Each row has a name. After each piece below comes the name of the row it's from, unless a question asks for something else. Each question is about the rows just above it.

[159,-1,296,23,281,-198,204,310,162,272,429,191,338,504,524,373,-197,67,141,52,-61,371,105,415,-283,494,201,284] = J_620
[-58,-737,350,-406,348,-466,146,-298,495,467,176,-302,267,334,249,253,-113,-265,78,-17,101,98,-141,403,-481,124,176,126] = J_638
[-609,-44,129,-170,39,-202,25,-908,159,42,-46,-98,85,-28,-17,33,280,-168,-659,-397,-393,-45,-596,-10,-275,9,-152,12] = J_628
[-354,-244,-290,302,-123,405,123,-303,-330,-80,-7,231,-190,0,62,-26,538,326,-206,-336,104,94,-90,-4,-129,106,-279,243] = J_412
[-397,129,9,25,-170,39,-17,12,-45,-28,-393,-168,-44,-202,-153,-659,-10,85,159,-46,33,-908,-609,-98,42,-596,280,-275] = J_271
[444,325,247,-136,107,17,-243,607,291,74,213,-23,223,7,52,171,-369,-208,349,295,-75,22,80,106,110,-36,258,-51] = J_360
[-417,507,-10,101,-68,83,195,-520,-141,-71,111,144,8,38,-20,-10,370,10,-517,-343,-419,45,-318,61,-10,73,-218,-10] = J_942
[-176,-54,-170,-481,-64,-59,-102,-186,503,468,-191,262,-3,-48,-153,175,-27,-37,342,475,213,-113,-141,98,-19,172,-219,140] = J_262
[475,-37,98,-102,-48,-141,-219,503,175,-19,-64,-191,-27,-54,-153,-4,-481,-186,468,342,140,-170,172,-59,213,-113,262,-176] = J_426
Put [-481,-219,-191,-186,-176,-170,-153,-141,-113,-102,-64,-59,-54,-48,-37,-27,-19,-4,98,140,172,175,213,262,342,468,475,503] back in order: which row is it? => J_426
Where do [42,-46,-98,85,-28,-17,33,280,-168,-659,-397,-393] appear? => J_628
[-908,-659,-609,-596,-397,-393,-275,-202,-170,-168,-152,-98,-46,-45,-44,-28,-17,-10,9,12,25,33,39,42,85,129,159,280] is which row reordered? => J_628
Times [-10] occurs in J_942: => 4

[544,32,167,153,-40,108,870,-128,-482,-935,-505,-886,437,236,646,650,438,-409,-904,-713,-290,-732,-40,-694,617,926,378,-485,734,-866,-624,-677,125,-248,-558,-483,-764,622,50,-632,-869,-85,-56,535,-429,-65,-744,-827,911,820,173,153] -> J_868
[-445,62,402,-225,-475,962,-973,69,-919,-634,813,-401,-498,169,456,622,714,-938,617,-425,-717,-341,-615,417,433,-781,-661,-890,-115,-808,870,274,674,-171,253,-778,-943,594,379,843,671,-809,-688,683,934,361,-525,-612,794,-450,-63,-710] -> J_553
[-890,-321,-319,-225,-475,962,-973,69,-919,-634,813,-401,-498,169,456,622,714,-938,617,-425,-717,-341,-615,417,433,-781,-661,-890,-115,-808,870,274,674,-171,253,-778,-943,594,687,-713,903,-909,-59,-455,207,263,950,-550,-370,544,-895,606] -> J_230
[544,32,167,153,-40,108,870,-128,-482,-935,-505,-886,437,236,646,650,438,-409,-904,-713,-290,-732,-884,-694,617,926,378,-485,734,-866,-624,-677,125,-248,-558,-483,-764,622,50,-632,-869,-85,-56,535,-429,434,871,663,-228,926,-972,-737] -> J_999
[153,-40,109,870,748,-721,375,926,-109,-504,669,793,582,450,155,957,766,-548,543,-339,250,846,-80,788,532,-940,-550,-316,-389,-415,607,111,-101,289,84,-563,-445,62,403,-402,-690,-253,723,2,-29,53,104,-286,199,613,302,-148] -> J_517
[-710,-63,-450,794,-612,-525,361,934,683,-688,-809,671,843,379,594,-943,-778,253,-171,674,274,870,-808,-115,-890,-661,-781,433,417,-615,-341,-717,-425,617,-938,714,622,456,169,-498,-401,813,-634,-919,69,-973,962,-475,-225,402,62,-445] is which row reordered? => J_553
How many times does J_868 hold [544]? => 1
asked: [544,32,167,153,-40,108,870,-128,-482,-935,-505,-886,437,236,646,650,438,-409,-904,-713,-290,-732,-884,-694,617,926,378,-485,734,-866,-624,-677,125,-248,-558,-483,-764,622,50,-632,-869,-85,-56,535,-429,434,871,663,-228,926,-972,-737] => J_999
Count of [-225] in J_553: => 1
Which row holds [403,62,-445] read backwards? => J_517
Put [606,-895,544,-370,-550,950,263,207,-455,-59,-909,903,-713,687,594,-943,-778,253,-171,674,274,870,-808,-115,-890,-661,-781,433,417,-615,-341,-717,-425,617,-938,714,622,456,169,-498,-401,813,-634,-919,69,-973,962,-475,-225,-319,-321,-890] back in order: which row is it? => J_230

